Below are the code and all the weights of a small trained network. Each question names an input and a class and asks about switching units off, where a switched-off unit gives its printed mean instead of its output.

import numpy as np


def w(rows, s, z=0):
    codes = np.array(rows[::2]) - 128.0
    scale = np.full(codes.shape[1], s)
    scale[-1] = z or s
    return codes * scale


def norm(h):
    return h / np.sqrt((h * h).mean(-1, keepdims=True) + 1e-5)


def f(y):
    return y / 2 * (1 + np.tanh(0.7978845608 * (y + 0.044715 * y**3)))


def log_softmax(a):
    a = a - a.max(-1, keepdims=True)
    return a - np.log(np.exp(a).sum(-1, keepdims=True))


def net(x, mask):
    res = np.array(x, float).reshape(1, 5) / 4 @ E
    u = 0
    for l in range(3):
        y = f(norm(res) @ A[l][:, :-1].T + A[l][:, -1])
        res = res + np.where(mask[u : u + 6], y, B[l][:, -1]) @ B[l][:, :-1]
        u += 6
    return log_softmax(norm(res)[-1] @ U[:, :-1].T + U[:, -1])


A, B = {}, {}
E = w([
[163,207,195,1,56,31,43,124,161,74],'x0',
[181,43,54,78,117,112,83,239,193,141],'x1',
[173,49,183,21,254,126,185,11,240,198],'x2',
[129,128,131,135,134,132,126,130,133,125],'x3',
[132,126,136,138,131,136,127,130,136,127],'x4',
],0.0015)
A[0] = w([
[122,110,110,148,135,100,53,172,134,157,228],'0.n1',
[100,204,194,169,126,71,147,104,97,72,142],'0.n2',
[65,170,139,89,53,95,84,188,116,4,194],'0.n3',
[145,75,127,138,152,135,190,75,144,99,63],'0.n4',
[121,136,135,146,136,126,186,108,204,197,241],'0.n5',
[120,165,166,101,79,110,108,161,120,83,3],'0.n6',
],0.0028,0.0006)
B[0] = w([
[114,109,86,131,134,178,189,114,111,233,162],'0.n1',
[73,58,90,171,114,100,108,146,160,158,192],'0.n2',
[145,77,135,231,202,124,111,130,124,223,253],'0.n3',
[160,207,82,104,169,126,33,130,146,176,150],'0.n4',
[66,138,5,154,192,79,141,145,94,156,175],'0.n5',
[151,172,157,148,178,122,66,107,149,146,153],'0.n6',
],0.0025,0.002)
A[1] = w([
[142,117,232,50,133,71,131,95,223,94,2],'1.n1',
[72,113,90,248,51,175,140,187,105,190,213],'1.n2',
[235,111,120,103,88,159,75,208,133,141,253],'1.n3',
[91,173,130,116,184,97,129,86,82,131,183],'1.n4',
[146,63,56,32,152,136,148,128,184,104,162],'1.n5',
[129,177,146,177,3,85,69,198,181,99,79],'1.n6',
],0.0031,0.00069)
B[1] = w([
[86,162,110,148,39,206,209,167,36,4,171],'1.n1',
[113,139,160,43,99,103,180,98,175,50,252],'1.n2',
[195,125,70,127,191,135,213,157,118,104,175],'1.n3',
[186,153,85,169,53,186,72,38,171,113,154],'1.n4',
[79,83,121,225,125,78,127,192,153,157,182],'1.n5',
[196,153,119,115,213,141,101,76,104,183,173],'1.n6',
],0.0033,0.0036)
A[2] = w([
[151,172,230,138,97,83,24,94,109,180,13],'2.n1',
[201,133,108,104,207,110,93,173,94,199,159],'2.n2',
[139,143,118,142,178,135,230,96,144,83,254],'2.n3',
[111,149,170,152,220,153,64,34,103,200,57],'2.n4',
[75,191,187,101,99,163,155,81,57,60,164],'2.n5',
[154,110,154,74,121,117,156,252,101,84,45],'2.n6',
],0.0038,0.00091)
B[2] = w([
[131,106,119,176,165,84,142,227,81,138,172],'2.n1',
[76,139,221,124,178,118,112,3,72,101,190],'2.n2',
[158,154,142,120,84,125,72,137,97,125,234],'2.n3',
[153,207,59,125,31,117,122,183,133,138,191],'2.n4',
[83,63,179,116,168,146,99,129,179,118,253],'2.n5',
[197,167,79,66,82,174,194,132,111,150,194],'2.n6',
],0.0051,0.0031)
U = w([
[23,75,230,127,90,198,75,102,211,36,246],'0',
[214,119,62,40,62,193,224,216,133,103,255],'1',
[122,254,30,182,46,164,79,56,182,203,31],'2',
[89,29,70,175,239,100,158,125,192,221,58],'3',
[103,169,171,231,152,41,57,244,96,147,95],'4',
[201,185,188,98,222,94,141,28,34,140,20],'5',
],0.0079,0.001)

Each question gives the input, the list of numbers given to net, and the class t.
The units are the neurons (one row each of A and B). Each row of codes is followed by its name. A weight is (code - 128) times the scale printed after its matrix; where a second scale follows, it is the last column's (A, B and U).
mask holds one flag per neuron, layer by layer. A switched-off neuron (its flag False) gives its mean, the last column of its row in B, instead of its output. The means were averaged over made-up inputs and are rounded, as every weight is.
A unit's drop is (log p(t) with every unit on - log p(t) with that unit switched off) / (log p(t) with every unit on - log p(t) with every unit switched off).
The circuit of an input: a set's keep is (log p(t) with only the set's units on - log p(t) with every unit switched off) / (log p(t) with every unit on - log p(t) with every unit switched off). Starting from the 12 units with the biggest drops (on a tie, the unit counted first), units are removed one at a time, each time the one whose removal leaves the highest keep (on an exact tie, the one counted first), for as long as the keep stays at least 0.8.
units of the circuit, in order: the units of the circuit, biggest drop first
unit that matters most: the unit with the biggest drop
top k neurons: the k neurons with the biggest drops, biggest first
k most important neurons of layer l: the k neurons of layer l with the biggest drops, biggest first
input [3,0,-2,-8,4], class 4: top 4 neurons : (0.n3; 2.n1; 2.n4; 0.n6)
input [5,-1,0,3,-5], class 4: units of the circuit, in order : (1.n2; 2.n1)
input [1,-4,-3,1,-4], class 4: unit that matters most : 1.n1
input [-6,-6,0,4,-7], class 0: top 3 neurons : (1.n6; 0.n3; 2.n5)
input [-6,-2,-7,-6,-7], class 0: units of the circuit, in order : (1.n2; 2.n5)
input [3,-5,0,-2,4], class 4: units of the circuit, in order : (2.n1; 1.n2)
input [-1,1,-5,0,-5], class 1: top 2 neurons : (1.n2; 2.n6)
input [2,-5,-3,-2,3], class 4: units of the circuit, in order : (2.n1; 1.n1)
input [4,0,-2,-6,1], class 4: 2 most important neurons of layer 2 : (2.n1; 2.n4)
input [2,-7,2,1,-3], class 0: top 4 neurons : (2.n5; 0.n3; 1.n1; 1.n6)
input [0,-4,8,5,-4], class 2: top 3 neurons : (0.n5; 1.n2; 0.n4)
input [1,1,8,5,-2], class 1: units of the circuit, in order : (1.n1; 2.n2)
input [6,-1,8,4,-8], class 0: units of the circuit, in order : (1.n1; 2.n5)
input [8,-8,0,-2,7], class 4: top 3 neurons : (2.n1; 1.n2; 0.n3)
input [7,-5,-3,3,0], class 4: top neuron : (2.n1)
input [-1,-4,1,8,-5], class 2: 2 most important neurons of layer 1 : (1.n1; 1.n2)
input [-7,2,-8,8,-4], class 1: units of the circuit, in order : (1.n2; 2.n2)
input [-2,6,1,-8,-1], class 3: top 2 neurons : (1.n1; 1.n5)
input [-2,1,-5,-5,-3], class 1: 3 most important neurons of layer 1 : (1.n2; 1.n4; 1.n1)
input [2,3,-7,-5,-6], class 5: top 2 neurons : (1.n6; 2.n2)
input [8,7,-1,4,-4], class 5: top neuron : (2.n2)
input [-2,-6,1,8,-6], class 2: 2 most important neurons of layer 2 : (2.n4; 2.n2)
input [-8,1,-4,1,-6], class 1: top 2 neurons : (2.n2; 1.n4)
input [7,2,8,6,-6], class 1: top 3 neurons : (1.n1; 2.n6; 2.n2)
input [1,-4,2,-8,-5], class 0: top 3 neurons : (0.n3; 1.n1; 0.n1)
input [0,-7,1,8,4], class 2: 3 most important neurons of layer 1 : (1.n2; 1.n1; 1.n4)
input [-7,-3,-8,-5,2], class 0: unit that matters most : 1.n2
input [8,1,8,2,7], class 1: top 2 neurons : (1.n1; 2.n6)
input [2,2,-5,-1,-7], class 5: 2 most important neurons of layer 1 : (1.n6; 1.n1)
